Below is a small trained network, with its code and all its weights. Each question gives an input and a class and asks what happens when units are switched off, that is, made to give their printed mean instead of their output.

import numpy as np


def w(rows, s, z=0):
    codes = np.array(rows[::2]) - 128.0
    scale = np.full(codes.shape[1], s)
    scale[-1] = z or s
    return codes * scale


def norm(h):
    return h / np.sqrt((h * h).mean(-1, keepdims=True) + 1e-5)


def f(y):
    return np.maximum(y, 0)


def log_softmax(a):
    a = a - a.max(-1, keepdims=True)
    return a - np.log(np.exp(a).sum(-1, keepdims=True))


def net(x, mask):
    res = np.array(x, float).reshape(1, 7) / 4 @ E
    u = 0
    for l in range(3):
        y = f(norm(res) @ A[l][:, :-1].T + A[l][:, -1])
        res = res + np.where(mask[u : u + 8], y, B[l][:, -1]) @ B[l][:, :-1]
        u += 8
    return log_softmax(norm(res)[-1] @ U[:, :-1].T + U[:, -1])


A, B = {}, {}
E = w([
[165,188,254,78,212,112,84],'x0',
[175,244,66,92,176,205,178],'x1',
[126,129,126,129,127,129,127],'x2',
[130,128,126,130,129,127,127],'x3',
[128,128,129,127,129,126,129],'x4',
[138,226,199,183,54,160,158],'x5',
[130,127,130,128,129,127,130],'x6',
],0.0095)
A[0] = w([
[203,157,105,242,3,103,215,142],'0.n0',
[149,5,35,117,135,189,158,2],'0.n1',
[249,87,200,8,236,120,17,60],'0.n2',
[87,218,177,198,42,132,134,151],'0.n3',
[40,54,141,145,146,38,102,153],'0.n4',
[149,229,44,89,180,121,221,159],'0.n5',
[141,176,226,75,218,92,62,168],'0.n6',
[214,95,117,169,147,249,77,95],'0.n7',
],0.0063,0.0048)
B[0] = w([
[32,122,134,119,170,194,180,224],'0.n0',
[196,143,162,194,165,72,58,171],'0.n1',
[35,107,103,161,184,124,192,236],'0.n2',
[72,139,165,177,66,155,238,215],'0.n3',
[108,54,199,169,148,156,83,230],'0.n4',
[211,81,63,68,101,208,161,210],'0.n5',
[76,96,141,62,90,159,1,254],'0.n6',
[118,78,96,110,125,74,154,140],'0.n7',
],0.0086,0.0072)
A[1] = w([
[151,239,103,88,63,172,146,195],'1.n0',
[229,131,48,125,125,121,252,158],'1.n1',
[143,89,173,192,87,49,118,125],'1.n2',
[97,247,146,117,69,140,140,125],'1.n3',
[172,177,206,102,78,157,87,24],'1.n4',
[112,189,102,69,167,149,136,197],'1.n5',
[171,114,140,60,150,133,142,97],'1.n6',
[57,118,175,130,80,59,157,5],'1.n7',
],0.012,0.003)
B[1] = w([
[146,56,202,121,132,140,86,252],'1.n0',
[114,235,159,192,150,101,105,254],'1.n1',
[175,156,131,105,97,249,176,243],'1.n2',
[187,71,168,112,133,151,115,230],'1.n3',
[173,157,103,63,51,13,42,190],'1.n4',
[136,62,97,72,71,182,157,222],'1.n5',
[54,97,34,162,144,117,98,170],'1.n6',
[56,162,112,172,152,102,164,240],'1.n7',
],0.012,0.0059)
A[2] = w([
[125,91,234,154,84,119,156,129],'2.n0',
[77,215,167,137,24,126,113,79],'2.n1',
[202,217,74,194,233,86,92,9],'2.n2',
[138,163,9,57,213,127,147,95],'2.n3',
[221,101,106,190,135,146,109,141],'2.n4',
[97,52,128,108,102,91,69,167],'2.n5',
[77,118,106,222,106,131,108,254],'2.n6',
[28,135,211,176,122,30,100,128],'2.n7',
],0.012,0.0045)
B[2] = w([
[139,152,36,129,173,79,106,251],'2.n0',
[137,178,83,97,39,129,90,196],'2.n1',
[186,194,82,161,191,9,105,161],'2.n2',
[101,186,19,135,131,170,92,170],'2.n3',
[135,110,162,152,111,26,188,172],'2.n4',
[175,171,167,150,132,164,169,231],'2.n5',
[181,110,179,101,154,111,143,254],'2.n6',
[61,129,100,106,119,50,105,234],'2.n7',
],0.013,0.0099)
U = w([
[223,33,209,213,183,123,197,150],'0',
[213,211,41,197,240,81,104,169],'1',
[10,106,127,212,68,73,216,105],'2',
[192,223,169,183,68,240,202,148],'3',
[35,38,202,77,246,94,29,198],'4',
[85,130,35,44,210,254,36,154],'5',
[52,204,140,50,46,38,18,17],'6',
[227,81,221,16,53,211,42,5],'7',
],0.016,0.003)

Each question gives the input, the list of numbers given to net, and the class t.
The units are the neurons (one row each of A and B). Each row of codes is followed by its name. A weight is (code - 128) times the scale printed after its matrix; where a second scale follows, it is the last column's (A, B and U).
mask holds one flag per neuron, layer by layer. A switched-off neuron (its flag False) gives its mean, the last column of its row in B, instead of its output. The means were averaged over made-up inputs and are rounded, as every weight is.
A unit's drop is (log p(t) with every unit on - log p(t) with that unit switched off) / (log p(t) with every unit on - log p(t) with every unit switched off).
unit that matters most: the unit with the biggest drop
k most important neurons: the k neurons with the biggest drops, biggest first
top k neurons in layer l: the k neurons of layer l with the biggest drops, biggest first
drop when u is switched off: that unit's drop, to one decimal
input [7,8,-3,-4,7,0,-3], class 5: 4 most important neurons => [1.n6; 0.n2; 0.n3; 0.n5]
input [7,1,4,-2,6,-1,-6], class 5: 3 most important neurons => [0.n2; 0.n4; 1.n0]
input [1,4,-5,8,-6,4,-8], class 7: unit that matters most => 1.n0
input [5,7,-6,6,-4,0,-1], class 5: 3 most important neurons => [1.n6; 0.n5; 0.n3]
input [-7,2,1,-3,-3,3,3], class 3: 2 most important neurons => [0.n0; 1.n1]
input [-7,1,-1,3,2,1,-6], class 3: 2 most important neurons => [0.n0; 2.n0]
input [-6,6,-2,-5,2,1,0], class 3: 4 most important neurons => [0.n0; 1.n5; 1.n0; 1.n1]
input [-2,1,8,-1,7,3,-2], class 3: 3 most important neurons => [0.n0; 2.n7; 0.n3]
input [-5,2,-2,-2,-6,2,-1], class 3: 3 most important neurons => [0.n0; 0.n6; 1.n1]
input [3,1,-1,-2,-2,0,-3], class 5: top 3 neurons in layer 0 => [0.n2; 0.n4; 0.n3]
input [-7,-7,6,7,3,0,8], class 0: top 2 neurons in layer 2 => [2.n6; 2.n7]
input [7,3,0,-6,2,-2,-8], class 5: drop when 0.n2 is switched off => 0.1
input [3,6,2,3,1,1,-6], class 7: drop when 1.n0 is switched off => 1.0
input [-3,-7,4,-7,3,-6,1], class 0: most important neuron => [1.n2]
input [-1,-3,0,-5,2,7,4], class 2: drop when 0.n3 is switched off => 0.5
